Below are the code and all the weights of a small trained network. Each question names an input and a class and asks about switching units off, where a switched-off unit gives its printed mean instead of its output.

import numpy as np


def w(rows, s, z=0):
    codes = np.array(rows[::2]) - 128.0
    scale = np.full(codes.shape[1], s)
    scale[-1] = z or s
    return codes * scale


def f(y):
    return np.maximum(y, 0)


def log_softmax(a):
    a = a - a.max(-1, keepdims=True)
    return a - np.log(np.exp(a).sum(-1, keepdims=True))


def net(x, mask):
    res = np.array(x, float).reshape(1, 3) / 4 @ E
    y = f(res @ A[0][:, :-1].T + A[0][:, -1])
    res = res + np.where(mask, y, B[0][:, -1]) @ B[0][:, :-1]
    return log_softmax(res[-1] @ U[:, :-1].T + U[:, -1])


A, B = {}, {}
E = w([
[9,95,156,197,195,150,101,242],'x0',
[141,60,55,29,141,33,165,158],'x1',
[224,28,181,133,202,146,56,139],'x2',
],0.011)
A[0] = w([
[130,82,63,94,112,100,149,160,128],'N0',
[193,70,125,154,154,144,130,169,158],'N1',
[53,108,156,144,153,125,137,175,105],'N2',
[66,71,125,193,93,123,106,161,103],'N3',
[137,155,131,100,106,121,158,65,87],'N4',
[119,82,78,70,114,80,118,186,104],'N5',
[171,116,122,89,80,140,136,61,66],'N6',
[134,178,154,122,114,187,80,110,107],'N7',
[179,89,148,109,201,105,82,84,110],'N8',
[115,180,152,178,170,119,100,171,153],'N9',
[175,68,211,124,109,127,44,130,143],'N10',
[160,97,173,122,181,129,122,123,92],'N11',
[144,152,118,132,127,162,198,128,245],'N12',
[135,179,161,194,128,190,111,121,115],'N13',
[98,146,116,126,99,141,146,152,167],'N14',
[61,156,79,160,80,126,207,113,103],'N15',
[156,158,153,185,102,171,130,132,90],'N16',
[190,142,133,133,43,92,124,113,150],'N17',
[55,144,141,144,160,148,103,149,123],'N18',
[161,151,109,152,119,114,138,55,167],'N19',
[85,161,85,148,111,100,188,118,108],'N20',
[147,136,100,49,135,98,108,174,165],'N21',
[130,121,73,149,140,129,119,192,214],'N22',
[159,79,166,184,147,120,87,111,174],'N23',
[143,154,73,177,103,214,69,116,129],'N24',
[200,169,162,90,119,126,139,97,98],'N25',
[97,96,107,161,111,135,119,150,215],'N26',
[161,165,186,221,85,175,118,78,105],'N27',
[87,178,90,157,89,145,175,104,88],'N28',
[124,116,116,97,163,75,126,125,85],'N29',
[120,199,139,109,113,101,180,166,139],'N30',
[108,130,164,152,173,104,96,247,70],'N31',
[22,145,88,120,91,102,143,126,87],'N32',
[159,153,154,109,63,136,100,91,156],'N33',
[113,178,123,125,60,116,166,111,124],'N34',
[181,115,152,117,89,168,164,50,133],'N35',
[140,185,177,172,97,141,95,131,139],'N36',
[188,103,163,109,174,124,110,92,122],'N37',
[155,60,170,118,155,137,61,122,90],'N38',
],0.011)
B[0] = w([
[102,126,81,41,184,208,158,120,209],'N0',
[209,106,119,196,63,180,141,158,225],'N1',
[190,125,213,97,143,8,103,103,213],'N2',
[144,107,167,65,183,16,94,154,200],'N3',
[142,84,162,124,129,67,125,157,185],'N4',
[93,57,67,67,213,151,195,85,211],'N5',
[150,130,181,96,170,34,145,151,205],'N6',
[106,86,39,41,209,148,199,162,185],'N7',
[143,111,139,140,70,117,174,186,226],'N8',
[125,74,111,50,90,96,109,114,216],'N9',
[193,132,142,160,56,158,159,187,247],'N10',
[130,154,144,194,132,140,193,183,185],'N11',
[96,123,166,107,17,215,65,114,228],'N12',
[127,69,79,78,185,171,189,131,225],'N13',
[241,129,153,191,56,153,102,136,186],'N14',
[198,148,154,188,115,146,171,219,217],'N15',
[103,81,71,88,211,125,213,152,182],'N16',
[109,112,164,157,151,103,76,78,222],'N17',
[150,127,166,101,142,69,72,132,211],'N18',
[155,110,153,89,101,91,68,116,216],'N19',
[191,99,142,156,103,128,194,143,194],'N20',
[104,86,40,98,153,186,99,122,217],'N21',
[118,74,114,67,89,158,37,74,215],'N22',
[152,122,138,184,108,171,106,135,234],'N23',
[144,111,86,77,186,193,128,151,198],'N24',
[136,91,182,138,191,37,68,141,204],'N25',
[124,46,164,140,39,104,1,54,213],'N26',
[114,86,70,86,207,155,176,115,235],'N27',
[188,148,108,187,110,112,173,206,195],'N28',
[146,77,70,109,196,102,231,89,165],'N29',
[156,109,103,150,80,162,169,184,190],'N30',
[135,123,172,118,166,49,110,186,225],'N31',
[186,157,145,137,95,103,177,233,203],'N32',
[123,62,173,42,104,41,53,102,209],'N33',
[194,125,186,209,86,138,152,165,202],'N34',
[78,62,178,89,105,33,83,148,226],'N35',
[125,77,74,51,152,150,125,149,208],'N36',
[166,155,144,179,62,132,149,196,216],'N37',
[176,196,164,220,121,133,204,175,216],'N38',
],0.0062,0.013)
U = w([
[158,109,202,95,169,20,61,164,72],'0',
[191,142,158,233,106,166,226,217,93],'1',
[145,92,23,39,233,181,200,156,115],'2',
[147,106,142,113,49,214,2,113,251],'3',
[84,175,159,157,178,134,171,130,106],'4',
[160,243,70,140,153,165,58,114,103],'5',
],0.01,0.011)

Each question gives the input, the list of numbers given to net, and the class t.
The units are the neurons (one row each of A and B). Each row of codes is followed by its name. A weight is (code - 128) times the scale printed after its matrix; where a second scale follows, it is the last column's (A, B and U).
mask holds one flag per neuron, in row order. A switched-off neuron (its flag False) gives its mean, the last column of its row in B, instead of its output. The means were averaged over made-up inputs and are rounded, as every weight is.
A unit's drop is (log p(t) with every unit on - log p(t) with that unit switched off) / (log p(t) with every unit on - log p(t) with every unit switched off).
The circuit of an input: a set's keep is (log p(t) with only the set's units on - log p(t) with every unit switched off) / (log p(t) with every unit on - log p(t) with every unit switched off). Starting from the 12 units with the biggest drops (on a tie, the unit counted first), units are removed one at a time, each time the one whose removal leaves the highest keep (on an exact tie, the one counted first), for as long as the keep stays at least 0.8.
circuit, biggest first: the units of the circuit, biggest drop first
most important unit: the unit with the biggest drop
k most important neurons: the k neurons with the biggest drops, biggest first
drop when u is switched off: that unit's drop, to one decimal
input [2,7,7], class 1: 2 most important neurons	(N38, N1)
input [-6,8,7], class 2: most important unit	N5
input [0,3,-2], class 3: 4 most important neurons	(N27, N13, N7, N16)
input [1,5,4], class 2: circuit, biggest first	(N5, N0)
input [5,-2,6], class 1: 4 most important neurons	(N38, N10, N1, N33)
input [-7,-1,-7], class 0: 2 most important neurons	(N33, N35)
input [5,-8,8], class 1: 2 most important neurons	(N38, N10)
input [2,-7,6], class 2: 3 most important neurons	(N27, N13, N7)
input [7,8,1], class 2: 2 most important neurons	(N5, N0)
input [-7,8,0], class 2: 3 most important neurons	(N0, N5, N21)
input [6,7,-8], class 1: 2 most important neurons	(N15, N32)
input [-1,3,0], class 3: 2 most important neurons	(N27, N13)
input [-6,7,8], class 1: drop when N37 is switched off	0.1
input [0,1,-3], class 3: drop when N11 is switched off	0.2
input [6,8,5], class 2: drop when N5 is switched off	0.6
input [-5,-4,-4], class 0: most important unit	N33
input [2,-3,1], class 3: drop when N29 is switched off	0.1
